Below are the code and all the weights of a small trained network. Each question names an input and a class and asks about switching units off, where a switched-off unit gives its printed mean instead of its output.

import numpy as np


def w(rows, s, z=0):
    codes = np.array(rows[::2]) - 128.0
    scale = np.full(codes.shape[1], s)
    scale[-1] = z or s
    return codes * scale


def f(y):
    return y / 2 * (1 + np.tanh(0.7978845608 * (y + 0.044715 * y**3)))


def log_softmax(a):
    a = a - a.max(-1, keepdims=True)
    return a - np.log(np.exp(a).sum(-1, keepdims=True))


def net(x, mask):
    res = np.array(x, float).reshape(1, 8) / 4 @ E
    y = f(res @ A[0][:, :-1].T + A[0][:, -1])
    res = res + np.where(mask, y, B[0][:, -1]) @ B[0][:, :-1]
    return log_softmax(res[-1] @ U[:, :-1].T + U[:, -1])


A, B = {}, {}
E = w([
[186,185,114,98,191,169,203,182,161,83,50,203],'x0',
[74,4,254,155,248,101,112,230,245,190,33,198],'x1',
[63,111,148,182,122,49,24,129,44,67,198,42],'x2',
[108,170,190,153,245,97,118,237,108,14,92,160],'x3',
[159,143,139,105,181,156,178,194,184,120,62,199],'x4',
[129,144,123,132,124,130,127,140,115,104,128,120],'x5',
[110,148,158,139,155,115,114,170,113,71,133,128],'x6',
[48,36,187,165,113,71,41,123,99,143,174,79],'x7',
],0.0052)
A[0] = w([
[42,69,158,152,131,98,2,119,115,141,153,93,232],'n0',
[143,125,77,117,26,128,132,18,115,191,179,56,249],'n1',
[158,213,114,137,188,136,165,190,95,29,98,159,176],'n2',
[172,185,41,128,64,130,153,74,102,136,144,95,224],'n3',
[31,57,184,154,145,83,22,134,114,126,153,83,210],'n4',
[149,104,177,108,195,147,191,189,244,170,30,248,243],'n5',
],0.0059,0.0018)
B[0] = w([
[56,32,176,189,108,77,47,157,85,117,187,61,205],'n0',
[146,94,89,102,24,187,106,54,121,243,206,145,225],'n1',
[168,194,166,81,186,88,160,188,104,45,118,132,186],'n2',
[176,158,89,83,96,184,147,75,115,118,171,171,200],'n3',
[39,14,207,209,98,47,74,216,115,119,155,55,208],'n4',
[117,15,97,149,240,144,201,193,236,216,2,185,251],'n5',
],0.0059,0.011)
U = w([
[71,93,201,186,115,55,57,162,94,127,158,38,94],'0',
[158,142,81,89,55,182,120,32,102,183,174,133,112],'1',
[135,95,130,129,209,135,192,162,205,178,21,190,244],'2',
[179,254,131,84,165,121,161,152,75,15,121,139,3],'3',
],0.0079,0.00037)

Each question gives the input, the list of numbers given to net, and the class t.
The units are the neurons (one row each of A and B). Each row of codes is followed by its name. A weight is (code - 128) times the scale printed after its matrix; where a second scale follows, it is the last column's (A, B and U).
mask holds one flag per neuron, in row order. A switched-off neuron (its flag False) gives its mean, the last column of its row in B, instead of its output. The means were averaged over made-up inputs and are rounded, as every weight is.
A unit's drop is (log p(t) with every unit on - log p(t) with that unit switched off) / (log p(t) with every unit on - log p(t) with every unit switched off).
The circuit of an input: a set's keep is (log p(t) with only the set's units on - log p(t) with every unit switched off) / (log p(t) with every unit on - log p(t) with every unit switched off). Starting from all 6 units, units are removed one at a time, each time the one whose removal leaves the highest keep (on an exact tie, the one counted first), for as long as the keep stays at least 0.8.
units of the circuit, in order: the units of the circuit, biggest drop first
k most important neurons: the k neurons with the biggest drops, biggest first
drop when u is switched off: that unit's drop, to one decimal
input [4,-4,4,-3,7,5,1,-3], class 3: most important neuron => n5
input [6,1,5,-2,-1,3,3,-8], class 3: units of the circuit, in order => n2; n5
input [4,-8,-8,-1,0,-7,7,-2], class 3: 3 most important neurons => n2; n0; n5
input [-8,7,1,-8,6,5,-4,-1], class 0: units of the circuit, in order => n0; n4
input [-3,-7,2,2,0,-1,-5,4], class 1: 2 most important neurons => n1; n3
input [4,-7,-8,-1,-2,4,2,-7], class 3: 2 most important neurons => n2; n0
input [6,-3,-1,-4,-8,5,7,4], class 1: drop when n5 is switched off => 0.0
input [8,-8,2,-2,3,0,-5,-7], class 3: drop when n3 is switched off => -0.2
input [0,-4,5,-3,6,-2,-5,5], class 1: drop when n0 is switched off => -0.1
input [8,-4,7,-3,8,-3,-2,-5], class 3: drop when n2 is switched off => 0.1
